[[-66.3 -24.5  57.7  41.6]
 [ 19.7   1.4  -5.7 -24.2]
 [ 26.5 -12.8   6.0   0.9]]
->
[-66.3   1.4   6.0]

[[ -0.2 -13.1  -8.8   3.6  69.6]
 [ -0.6 -18.8  -1.3  40.9  69.6]
 [  2.6   0.6   2.4   3.0  69.6]]
->
[ -0.2 -18.8   2.4]

[[-59.0 -26.4 -30.9]
 [ 27.4  12.8  14.3]
 [-21.4  -7.3 -15.4]]
->
[-59.0  12.8 -15.4]

[[ -7.5  65.5 -44.1 -17.9]
 [ 11.0  55.8 -17.5 -10.6]
 [-27.3  68.3  50.1 -41.1]
 [ -7.9  66.5 -50.8 -16.1]
 [ 20.8  51.1 -11.3  -6.2]]
->
[ -7.5  55.8  50.1 -16.1]

[[20.1  6.4]
 [13.3 41.7]
 [65.0  9.9]]
->
[20.1 41.7]

[[-26.4  36.8   3.3   2.0]
 [ 36.3 -54.0  -3.6 -11.1]
 [ 37.4 -31.6  -3.4  -7.7]
 [ 15.9  -5.0 -13.7   4.0]
 [-24.3  15.3  31.1  -9.3]]
->
[-26.4 -54.0  -3.4   4.0]

[[-41.6 -39.9   5.6  -0.3]
 [  0.9  33.6  71.3 -25.4]
 [  1.3  61.4 -35.9  32.0]
 [ 68.4 -11.1  15.8  -8.8]]
->
[-41.6  33.6 -35.9  -8.8]

[[  1.2   5.4]
 [ -3.4 -61.5]
 [ -2.6  16.0]]
->
[  1.2 -61.5]
---
[[-13.1  12.9   6.9  -8.9]
 [ 15.9   8.0   6.9 -21.6]
 [-32.9  12.9  34.4 -21.6]
 [ 15.9  28.6  52.7 -21.6]
 [  5.2  24.4  -9.5 -11.1]]
->
[[ 8.0  6.9]
 [12.9 34.4]]

[[ -5.3  22.2 -31.0   3.4]
 [  7.8   8.4  56.8   8.1]
 [  1.1  -8.5  28.4  -5.5]]
->
[[ 8.4 56.8]
 [-8.5 28.4]]

[[ 31.8   1.4  -8.7]
 [ 27.8   9.5 -52.3]
 [ 40.8  36.4  21.9]
 [-15.1   5.7 -10.1]]
->
[[  9.5 -52.3]
 [ 36.4  21.9]]

[[-29.1  23.6  25.0]
 [  5.8  40.2  50.3]
 [  4.2  45.6  54.6]
 [-12.2   5.4  13.7]
 [-22.7   3.1  17.6]]
->
[[40.2 50.3]
 [45.6 54.6]]

[[ 31.3 -10.3  53.3]
 [ 48.6 -29.3 -24.4]
 [-24.2   2.2 -29.9]]
->
[[-29.3 -24.4]
 [  2.2 -29.9]]

[[-30.9 -30.7 -13.7 -20.2]
 [-53.7   0.6  20.2  -9.4]
 [-62.9  16.0  12.3  -5.7]
 [-32.4 -31.5  10.3  38.8]
 [-49.1  -7.4  18.0 -15.7]]
->
[[ 0.6 20.2]
 [16.0 12.3]]

[[  9.8 -31.3 -19.1 -49.1  41.9]
 [-45.0  24.5  24.7  36.7  41.4]
 [  0.1  28.8 -10.4  42.2 -60.9]]
->
[[ 24.5  24.7]
 [ 28.8 -10.4]]
